Below are the code and all the weights of a small trained network. Each question names an input and a target symbol and asks about switching units off, where a switched-off unit gives its printed mean instead of its output.

import numpy as np


def w(rows, s, z=0):
    codes = np.array(rows[::2]) - 128.0
    scale = np.full(codes.shape[1], s)
    scale[-1] = z or s
    return codes * scale


def norm(h):
    return h / np.sqrt((h * h).mean(-1, keepdims=True) + 1e-5)


def f(y):
    return np.maximum(y, 0)


def softmax(a):
    e = np.exp(a - a.max(-1, keepdims=True))
    return e / e.sum(-1, keepdims=True)


def log_softmax(a):
    a = a - a.max(-1, keepdims=True)
    return a - np.log(np.exp(a).sum(-1, keepdims=True))


def net(x, mask):
    ids = ['αγδεζηθλπτφ'.index(c) for c in x.split()]
    T = len(ids)
    res = E[ids] + P[:T]
    u = 0
    for l in range(3):
        q, k, v = (norm(res) @ M[l].T for M in (Q, K, V))
        z = softmax(np.where(np.tri(T) > 0, q @ k.T / 2**0.5, -1e9)) @ v
        res = res + np.where(mask[u], z, O[l][:, -1]) @ O[l][:, :-1]
        u += 1
        y = f(norm(res) @ A[l][:, :-1].T + A[l][:, -1])
        res = res + np.where(mask[u : u + 12], y, B[l][:, -1]) @ B[l][:, :-1]
        u += 12
    return log_softmax(norm(res)[-1] @ U[:, :-1].T + U[:, -1])


Q, K, V, O, A, B = {}, {}, {}, {}, {}, {}
E = w([
[154,117,145,202],'α',
[186,151,212,157],'γ',
[11,100,31,111],'δ',
[117,182,91,99],'ε',
[87,181,43,140],'ζ',
[62,47,176,121],'η',
[180,55,81,197],'θ',
[186,127,167,170],'λ',
[101,255,108,99],'π',
[116,180,94,95],'τ',
[121,99,93,170],'φ',
],0.013)
P = w([
[9,167,91,126],'0',
[34,123,100,121],'1',
[45,110,109,100],'2',
[50,104,117,81],'3',
[56,91,121,62],'4',
[65,83,125,44],'5',
[76,76,123,24],'6',
[87,71,126,3],'7',
],0.0041)
Q[0] = w([
[141,129,58,82],'0.h1',
[187,210,248,96],'0.h1',
],0.011)
K[0] = w([
[96,140,32,15],'0.h1',
[241,183,254,93],'0.h1',
],0.0071)
V[0] = w([
[116,143,114,2],'0.h1',
[215,117,77,139],'0.h1',
],0.0062)
O[0] = w([
[123,165,208,254,68],'0.h1',
[94,240,126,174,8],'0.h1',
],0.0052,0.0016)
A[0] = w([
[157,232,117,188,157],'0.n1',
[109,255,229,67,199],'0.n2',
[118,159,108,215,38],'0.n3',
[160,185,187,163,3],'0.n4',
[198,73,171,183,117],'0.n5',
[132,84,177,84,70],'0.n6',
[134,59,137,204,183],'0.n7',
[241,77,54,131,194],'0.n8',
[171,129,177,57,63],'0.n9',
[198,145,163,123,38],'0.n10',
[131,63,126,72,78],'0.n11',
[156,92,161,213,200],'0.n12',
],0.0089,0.0043)
B[0] = w([
[118,95,94,23,170],'0.n1',
[146,83,22,47,207],'0.n2',
[141,171,1,79,134],'0.n3',
[114,213,38,143,133],'0.n4',
[157,150,51,155,173],'0.n5',
[183,73,171,125,147],'0.n6',
[98,122,114,35,223],'0.n7',
[121,130,41,57,254],'0.n8',
[63,108,76,80,149],'0.n9',
[59,111,168,123,142],'0.n10',
[195,87,169,120,186],'0.n11',
[96,207,59,102,179],'0.n12',
],0.008,0.0053)
Q[1] = w([
[51,88,41,52],'1.h1',
[58,84,254,141],'1.h1',
],0.0078)
K[1] = w([
[132,92,204,137],'1.h1',
[43,111,85,248],'1.h1',
],0.012)
V[1] = w([
[242,144,12,140],'1.h1',
[162,254,73,177],'1.h1',
],0.0065)
O[1] = w([
[5,125,83,236,203],'1.h1',
[39,118,2,218,3],'1.h1',
],0.0068,0.0038)
A[1] = w([
[169,153,107,110,176],'1.n1',
[83,188,88,187,132],'1.n2',
[82,114,209,200,42],'1.n3',
[139,174,84,178,134],'1.n4',
[140,134,127,78,115],'1.n5',
[107,134,145,167,9],'1.n6',
[242,183,183,254,58],'1.n7',
[184,161,113,118,149],'1.n8',
[82,181,118,132,154],'1.n9',
[181,152,187,152,149],'1.n10',
[104,158,167,178,6],'1.n11',
[84,110,211,191,29],'1.n12',
],0.016,0.013)
B[1] = w([
[76,140,170,155,255],'1.n1',
[170,189,95,139,196],'1.n2',
[166,190,31,227,128],'1.n3',
[58,108,84,101,161],'1.n4',
[133,116,136,118,217],'1.n5',
[46,115,34,225,128],'1.n6',
[2,65,24,62,128],'1.n7',
[90,150,148,188,174],'1.n8',
[146,162,83,169,233],'1.n9',
[104,94,92,193,138],'1.n10',
[47,12,41,231,128],'1.n11',
[28,18,32,216,128],'1.n12',
],0.016,0.0064)
Q[2] = w([
[130,73,218,1],'2.h1',
[70,123,69,191],'2.h1',
],0.0069)
K[2] = w([
[80,80,253,204],'2.h1',
[137,81,61,47],'2.h1',
],0.0067)
V[2] = w([
[161,138,180,125],'2.h1',
[87,253,140,182],'2.h1',
],0.0063)
O[2] = w([
[95,87,110,255,1],'2.h1',
[17,88,185,165,170],'2.h1',
],0.0067,0.0037)
A[2] = w([
[212,119,196,110,169],'2.n1',
[184,127,202,97,107],'2.n2',
[103,178,138,29,107],'2.n3',
[196,212,113,230,101],'2.n4',
[126,180,45,160,143],'2.n5',
[215,179,113,179,2],'2.n6',
[175,207,121,194,89],'2.n7',
[238,95,189,104,87],'2.n8',
[167,67,166,38,70],'2.n9',
[165,249,28,205,157],'2.n10',
[172,249,135,225,99],'2.n11',
[74,190,122,92,76],'2.n12',
],0.011,0.0094)
B[2] = w([
[98,91,69,222,160],'2.n1',
[108,88,75,196,152],'2.n2',
[173,111,151,138,221],'2.n3',
[6,29,102,102,140],'2.n4',
[89,168,160,180,248],'2.n5',
[206,105,52,79,128],'2.n6',
[54,23,132,72,136],'2.n7',
[144,75,58,185,146],'2.n8',
[163,193,187,143,165],'2.n9',
[125,223,112,128,255],'2.n10',
[5,47,87,80,143],'2.n11',
[138,109,114,232,189],'2.n12',
],0.011,0.0093)
U = w([
[47,43,30,140,90],'α',
[129,237,87,185,183],'γ',
[206,148,132,135,145],'δ',
[127,100,106,35,218],'ε',
[187,75,88,202,129],'ζ',
[60,132,245,131,70],'η',
[166,149,178,74,223],'θ',
[152,133,103,120,17],'λ',
[141,130,117,114,8],'π',
[145,133,105,119,13],'τ',
[146,134,106,120,3],'φ',
],0.012,0.0049)

Each question gives the input, a string of symbols that net reads in full, and the target symbol t.
The units are the heads (2 rows each of Q, K, V and O) and the neurons (one row each of A and B). Each row of codes is followed by its name. A weight is (code - 128) times the scale printed after its matrix; where a second scale follows, it is the last column's (O, A, B and U).
mask holds one flag per unit, layer by layer, with each layer's heads first. A switched-off unit (its flag False) gives its mean, the last column of its rows in O or B, instead of its output. The means were averaged over made-up inputs and are rounded, as every weight is.
A unit's drop is (log p(t) with every unit on - log p(t) with that unit switched off) / (log p(t) with every unit on - log p(t) with every unit switched off).
The circuit of an input: a set's keep is (log p(t) with only the set's units on - log p(t) with every unit switched off) / (log p(t) with every unit on - log p(t) with every unit switched off). Starting from the 12 units with the biggest drops (on a tie, the unit counted first), units are removed one at a time, each time the one whose removal leaves the highest keep (on an exact tie, the one counted first), for as long as the keep stays at least 0.8.
units of the circuit, in order: the units of the circuit, biggest drop first
unit that matters most: the unit with the biggest drop
k most important neurons: the k neurons with the biggest drops, biggest first
k most important neurons of layer l: the k neurons of layer l with the biggest drops, biggest first
input ζ λ π φ δ φ, target α: units of the circuit, in order -> [1.n2, 2.n10]
input θ τ δ α ε δ ε, target α: 4 most important neurons -> [0.n2, 1.n2, 0.n1, 2.n10]
input ζ η δ λ δ δ, target ζ: unit that matters most -> 0.n8
input λ φ δ φ τ λ φ, target ε: 3 most important neurons of layer 0 -> [0.n11, 0.n9, 0.n8]
input α ζ δ δ δ γ ζ α, target α: 2 most important neurons -> [1.n2, 1.n9]
input η π δ θ θ, target δ: 2 most important neurons -> [0.n7, 0.n8]
input τ λ λ δ λ δ τ δ, target ε: 3 most important neurons of layer 2 -> [2.n5, 2.n10, 2.n12]
input τ δ η φ φ φ α γ, target ζ: 4 most important neurons -> [0.n2, 0.n9, 0.n8, 2.n10]
input ζ δ λ γ φ γ ζ φ, target α: 4 most important neurons of layer 0 -> [0.n7, 0.n11, 0.n9, 0.n12]
input λ γ η δ δ δ θ, target δ: 2 most important neurons -> [0.n7, 1.n9]
input θ δ ζ η α γ, target ζ: 4 most important neurons of layer 0 -> [0.n2, 0.n8, 0.n9, 0.n6]
input α ζ ε ε, target α: 4 most important neurons -> [0.n1, 1.n2, 0.n2, 0.n12]
input η λ τ, target ζ: 3 most important neurons -> [0.n8, 0.n2, 2.n1]
input ζ δ δ δ α π α α, target ε: 2 most important neurons of layer 1 -> [1.n9, 1.n2]
input α δ θ η γ δ φ π, target θ: unit that matters most -> 1.h1
input γ φ η ζ φ α, target η: 2 most important neurons -> [1.n8, 1.n1]
input δ δ α θ δ δ, target θ: 3 most important neurons -> [0.n12, 0.n8, 0.n5]
input π π φ φ α θ α, target α: 2 most important neurons -> [0.n8, 1.n2]
input η ζ α λ α φ γ, target η: 2 most important neurons of layer 0 -> [0.n7, 0.n12]
input φ τ τ η δ δ ζ λ, target η: 2 most important neurons of layer 0 -> [0.n10, 0.n7]
input φ α α φ τ φ φ, target θ: most important neuron of layer 1 -> [1.n9]
input δ γ φ γ ζ δ δ, target ε: 3 most important neurons of layer 2 -> [2.n5, 2.n10, 2.n1]
input λ ζ ε λ λ, target α: 4 most important neurons of layer 0 -> [0.n8, 0.n5, 0.n6, 0.n7]
input α α ε α, target ε: 4 most important neurons of layer 0 -> [0.n8, 0.n11, 0.n12, 0.n5]
input δ δ δ θ ε δ, target θ: 2 most important neurons of layer 1 -> [1.n1, 1.n4]
